Below are the code and all the weights of a small trained network. Each question names an input and a target symbol and asks about switching units off, where a switched-off unit gives its printed mean instead of its output.

import numpy as np


def w(rows, s, z=0):
    codes = np.array(rows[::2]) - 128.0
    scale = np.full(codes.shape[1], s)
    scale[-1] = z or s
    return codes * scale


def f(y):
    return np.maximum(y, 0)


def softmax(a):
    e = np.exp(a - a.max(-1, keepdims=True))
    return e / e.sum(-1, keepdims=True)


def log_softmax(a):
    a = a - a.max(-1, keepdims=True)
    return a - np.log(np.exp(a).sum(-1, keepdims=True))


def net(x, mask):
    ids = ['αβδελμ'.index(c) for c in x.split()]
    T = len(ids)
    res = E[ids] + P[:T]
    r = res
    for j in range(3):
        rows = slice(2 * j, 2 * j + 2)
        q, k, v = (r @ M[0][rows].T for M in (Q, K, V))
        z = softmax(np.where(np.tri(T) > 0, q @ k.T / 2**0.5, -1e9)) @ v
        o = O[0][rows]
        res = res + np.where(mask[j], z, o[:, -1]) @ o[:, :-1]
    y = f(res @ A[0][:, :-1].T + A[0][:, -1])
    res = res + np.where(mask[3:15], y, B[0][:, -1]) @ B[0][:, :-1]
    return log_softmax(res[-1] @ U[:, :-1].T + U[:, -1])


Q, K, V, O, A, B = {}, {}, {}, {}, {}, {}
E = w([
[91,75,67,127,184,143],'α',
[91,48,61,177,207,219],'β',
[94,152,172,89,134,140],'δ',
[29,54,151,130,97,242],'ε',
[107,182,193,205,207,165],'λ',
[57,129,7,205,74,7],'μ',
],0.017)
P = w([
[10,103,111,172,93,137],'0',
[103,88,104,144,146,58],'1',
[120,123,156,161,84,105],'2',
[154,116,151,135,89,136],'3',
[175,134,159,122,69,183],'4',
[176,99,216,143,112,171],'5',
],0.011)
Q[0] = w([
[167,160,131,29,77,130],'H0',
[203,202,110,34,131,98],'H0',
[161,217,111,71,215,74],'H1',
[163,211,85,100,56,3],'H1',
[150,131,188,68,160,198],'H2',
[174,143,89,1,162,67],'H2',
],0.0091)
K[0] = w([
[223,105,142,164,136,104],'H0',
[171,98,192,83,176,88],'H0',
[60,145,1,144,109,149],'H1',
[50,120,85,204,126,31],'H1',
[214,112,132,142,87,190],'H2',
[18,118,201,109,229,151],'H2',
],0.0092)
V[0] = w([
[114,134,36,229,43,40],'H0',
[233,140,30,158,190,107],'H0',
[109,134,197,31,83,82],'H1',
[118,15,97,106,97,146],'H1',
[171,128,24,73,192,2],'H2',
[67,247,78,116,57,75],'H2',
],0.008)
O[0] = w([
[136,92,215,116,226,150,134],'H0',
[152,47,115,199,128,117,7],'H0',
[183,196,1,70,170,130,103],'H1',
[151,147,42,224,101,178,177],'H1',
[192,89,129,122,100,200,31],'H2',
[187,119,92,62,193,174,104],'H2',
],0.01,0.018)
A[0] = w([
[49,54,195,98,24,34,93],'N0',
[143,150,117,127,70,170,137],'N1',
[149,197,144,82,90,154,105],'N2',
[237,63,146,138,93,118,208],'N3',
[128,182,111,225,35,116,98],'N4',
[186,103,163,2,134,188,121],'N5',
[167,182,198,169,174,86,255],'N6',
[59,83,130,151,178,123,123],'N7',
[215,192,58,118,139,131,89],'N8',
[138,80,163,80,137,65,100],'N9',
[131,58,47,126,92,121,124],'N10',
[70,161,143,172,65,29,86],'N11',
],0.0073,0.003)
B[0] = w([
[223,108,213,75,157,122,210],'N0',
[93,133,159,95,114,113,148],'N1',
[132,120,177,107,84,224,162],'N2',
[196,159,132,254,81,170,136],'N3',
[168,116,148,241,149,5,207],'N4',
[144,210,52,173,114,88,158],'N5',
[49,92,78,108,47,163,167],'N6',
[128,129,144,54,157,134,191],'N7',
[80,177,91,79,105,171,133],'N8',
[175,151,110,109,42,174,132],'N9',
[87,129,177,140,34,158,132],'N10',
[199,164,138,127,183,19,252],'N11',
],0.0062,0.018)
U = w([
[47,57,173,190,17,143,254],'α',
[141,89,207,11,254,66,130],'β',
[33,148,64,15,122,134,173],'δ',
[147,230,66,204,217,5,108],'ε',
[190,98,212,235,69,47,30],'λ',
[206,127,138,140,131,76,77],'μ',
],0.0049,0.0024)

Each question gives the input, a string of symbols that net reads in full, and the target symbol t.
The units are the heads (2 rows each of Q, K, V and O) and the neurons (one row each of A and B). Each row of codes is followed by its name. A weight is (code - 128) times the scale printed after its matrix; where a second scale follows, it is the last column's (O, A, B and U).
mask holds one flag per unit, heads first, then neurons. A switched-off unit (its flag False) gives its mean, the last column of its rows in O or B, instead of its output. The means were averaged over made-up inputs and are rounded, as every weight is.
A unit's drop is (log p(t) with every unit on - log p(t) with that unit switched off) / (log p(t) with every unit on - log p(t) with every unit switched off).
The circuit of an input: a set's keep is (log p(t) with only the set's units on - log p(t) with every unit switched off) / (log p(t) with every unit on - log p(t) with every unit switched off). Starting from the 12 units with the biggest drops (on a tie, the unit counted first), units are removed one at a time, each time the one whose removal leaves the highest keep (on an exact tie, the one counted first), for as long as the keep stays at least 0.8.
circuit, biggest first: the units of the circuit, biggest drop first
unit that matters most: the unit with the biggest drop
which heads matter: for each layer, one digit per head in row order, 1 if its drop is at least 0.15 and else 0, layers parted by /
input ε ε λ ε, target β: which heads matter => 011
input λ μ λ β μ, target λ: circuit, biggest first => (H0; N3; H2)
input β β α β ε, target λ: circuit, biggest first => (H2; H0; N4)
input β α α ε μ, target α: circuit, biggest first => (H2; N11; N10)
input μ α ε λ ε, target β: circuit, biggest first => (H0)
input ε ε ε λ α, target β: which heads matter => 011
input λ ε β β, target λ: circuit, biggest first => (H1; H2; N4)
input α δ λ λ λ β, target β: which heads matter => 010
input ε β β α, target λ: which heads matter => 011
input λ β ε ε β ε, target λ: circuit, biggest first => (H2; N4; N0)
input ε α μ ε λ β, target δ: which heads matter => 101
input ε β δ α, target δ: circuit, biggest first => (H1; N4; N11)
input λ μ λ ε μ β, target μ: which heads matter => 101
input λ α λ α, target β: which heads matter => 010
input α ε ε ε, target ε: which heads matter => 011
input ε λ ε λ μ ε, target δ: which heads matter => 001
input λ ε λ δ ε, target δ: circuit, biggest first => (H1; N4)
input ε μ ε β β α, target α: unit that matters most => N11
input λ λ λ, target β: which heads matter => 010
input ε α ε δ λ, target δ: which heads matter => 010
input β ε λ α λ, target α: unit that matters most => N6
input β α β, target α: circuit, biggest first => (N11; H2)
